dumik: [ 22   1   1  -1  -9 -40 -13 -11   4 -16 -13   9 -22  24 -22 -19  24  23
 -18 -14  24  -5  33  27  27   8 -20  11  20 -30 -16  44  18  17 -23 -16
 -19  -3 -32  -8  12 -24  -1   2   1]
suk: [ 10   1   3 -18  -6  11  21  10  -4 -18  26 -25  -4 -25  -1 -11 -33   1
  10   1  25   7  22  11 -34  -5 -15  13  -1   8  -4 -19  -1 -20  26 -27
 -36  19   4 -21   9   6 -40  18 -34]
Fuda: [  7 -24  -3  43 -26 -11 -28  14 -12 -14   5 -10  23 -21  43 -16   2  -1
  -4   5 -23 -12  17 -13 -19 -25  10 -44   7 -10   4  12  -5  -4 -17   4
   1   1   1   5 -11  -9  11  11   9]
buz: [-22  36 -25  -8  16   3   4 -29 -27 -19  30  -2 -24  53  20  11 -21  -3
 -11 -10  -7  -3 -11   6 -23  29 -17  19  12  -4  -2   3  13 -12   8  -8
   2 -22 -15 -14  -1 -18   4  49 -15]
kap: [-22 -30  52  20  -1 -23 -17  -5  -3  -6   4 -13 -12  11 -27   3  -9 -14
   1 -15   1 -21  11  26  15   7  -7  24  -5 -23   8  -5  18  14  21   1
 -21 -15   3  30  -5 -25  -1  -5   6]
Femip: [ 15  -1  21  -2 -19  -9  18 -10  -5  -6  16   2  -1  -6  14   7 -36  19
 -18 -22 -18  -3  -2  -6   1 -21 -21   8  15  22 -15 -10 -12  19  10  14
  27   2   2   8 -33 -24   4  -1  -7]
kobeb: [ 12 -18   3 -18  23 -26  18   6 -36 -45  24  46  -1 -23 -16 -26  22 -17
  21   8  35  10  -4   9 -32  10  -8   0  49 -26 -20  23   3  16  12   3
 -51 -21 -17 -31 -30 -32  -4   6   7]
bonaf: [ -8   8  -5  -4   0 -28  -5   9   7 -10  -8 -17  14 -35  -3   8 -13   7
 -15 -26   6  -3   1   9 -33   0  -1  19  23   0  10 -14 -22 -36  -4   4
 -26  30  39 -10 -35 -11  11 -12 -48]
fali: [ 10   1   3 -18  -6   0  21  10   3   6  26 -25  -4 -25  -1 -11 -33   1
  10   1  25   7  22  11 -34  -5 -15  13  -1   8  -4 -19  -1 -20  26 -27
 -36  19   4 -21   9   6 -40  18 -34]
Vozi: [ 11  15  -2 -13 -11  -4   8  -9  14   2  17   8  -2 -25  -6 -51   4  -2
  12   1   2  -4   1   2  10   1 -12 -25 -12 -36 -20  49  24   1   7  -8
   3  15  22  -6  26  10  -9 -11   4]
size: [ 22   1   1  -1  -9 -40 -13 -11   4 -16 -13   9 -22  24 -22 -19  24  23
 -18 -14  24  -5  33  27  27   8 -20  11  20 -30 -16  44  18  17 -23 -16
 -19  -3 -32  -8  12 -24  -1   2   1] | 45
size: [ 12 -18   3 -18  23 -26  18   6 -36 -45  24  46  -1 -23 -16 -26  22 -17
  21   8  35  10  -4   9 -32  10  -8   0  49 -26 -20] | 31
size: [-22 -30  52  20  -1 -23 -17  -5  -3  -6   4 -13 -12  11 -27   3  -9 -14
   1 -15   1 -21  11  26  15   7  -7  24  -5] | 29
size: [ 22   1   1  -1  -9 -40 -13 -11   4 -16 -13   9 -22  24 -22 -19  24  23
 -18 -14  24  -5  33  27  27   8 -20  11] | 28
size: [ 10   1   3 -18  -6   0  21  10   3   6  26 -25  -4 -25  -1 -11 -33   1
  10] | 19

Bepaf: [-26 -11  14 -11 -26  12   5  40 -17]
Zof: [-26 -11  14 -11 -26  12   5  40 -20]
kasug: [-26 -11  14 -11 -26  12  32  40 -20]
size: [-26 -11  14 -11 -26  12   5  40] | 8
size: [-26 -11  14 -11 -26] | 5
size: [-26 -11  14 -11 -26] | 5
size: [-26 -11  14 -11 -26  12   5] | 7
size: [-26 -11  14 -11 -26  12  32  40 -20] | 9

bagu: [  9  -2  32 -24]
fatat: [-41  -6  14 -19]
noger: [ 11   1 -42  39]
Rop: [-12  -4  33 -47]
Zek: [ 28  18  22 -18]
Kuru: [-15 -10 -31  40]
lape: [-39 -11  36 -22]
size: [-41  -6  14 -19] | 4
size: [ 28  18  22 -18] | 4
size: [-39 -11  36] | 3
size: [-39 -11] | 2

molag: [-16  35  29  52]
Zod: [-6 22 22 27]
gepo: [-9 26 25 34]
pobo: [1 2 4 1]
sesas: [-3 -3 -7  0]
size: [-3 -3 -7] | 3
size: [-6 22] | 2
size: [-9 26 25] | 3
size: [-16  35] | 2
size: [-3 -3 -7  0] | 4

Bub: [ -2 -19 -22   1   8   5  -6  42 -10]
lovo: [-10   2  14 -21  24 -25  -9  -7 -41]
somaz: [ -7   0   4 -12   4   1 -15 -19 -28]
nakaz: [ 26 -43  42  46 -48  40  22  16  12]
tuki: [ 24 -34 -19   7  31  -2 -27  33 -38]
Vivop: [ 27 -41 -11 -25  54 -16  -3   6 -44]
zupi: [-24  -4   1  -4  -4   5  15 -19  17]
tatok: [ 43   4  51  38  14 -40  -7  -2   7]
sim: [-10   2  14 -21  24 -39  15 -22  13]
tugiv: [ 43   4  51  38  14 -42 -29  11 -21]
mege: [ 18  10  20  -7 -41   9 -19 -12  30]
size: [ 18  10  20  -7 -41   9 -19 -12] | 8
size: [ 43   4  51  38  14 -40  -7  -2   7] | 9

Digev: [ 25  23  37 -31]
buzud: [-13 -17 -51 -21]
ponod: [ 25  27  35 -34]
ven: [-14 -21 -50 -24]
mub: [-12 -18 -45 -21]
metip: [-16 -23 -49 -15]
size: [-16 -23 -49] | 3
size: [-14 -21] | 2
size: [25 27 35] | 3
size: [-16 -23] | 2
size: [-12 -18 -45 -21] | 4

rezo: [ -9 -31  23  -8 -18  36   8  41]
nobod: [-34  18  42 -36 -11 -18  10 -20]
Zuvul: [ -3 -31  17  -2 -15  37   7  43]
Lilod: [ -7 -35  22  -6 -18 -30   7 -32]
tudam: [  3  44  -2   2  20 -36   2 -42]
gada: [ 16  52 -12  16  31 -36   3 -42]
bivi: [-34 -35  42 -36 -11 -18  10 -20]
genu: [ -9 -31  23  -8 -18  36   6  41]
dibip: [ -9 -34  21  -7 -19  37   7  43]
Dop: [ 26  52 -18  25  36 -32   2 -39]
tesu: [ 50   1 -30  49  28  28   3  27]
nam: [-22 -10  30 -22 -16  10   8  12]
size: [ 26  52 -18] | 3
size: [-22 -10  30 -22 -16  10   8  12] | 8

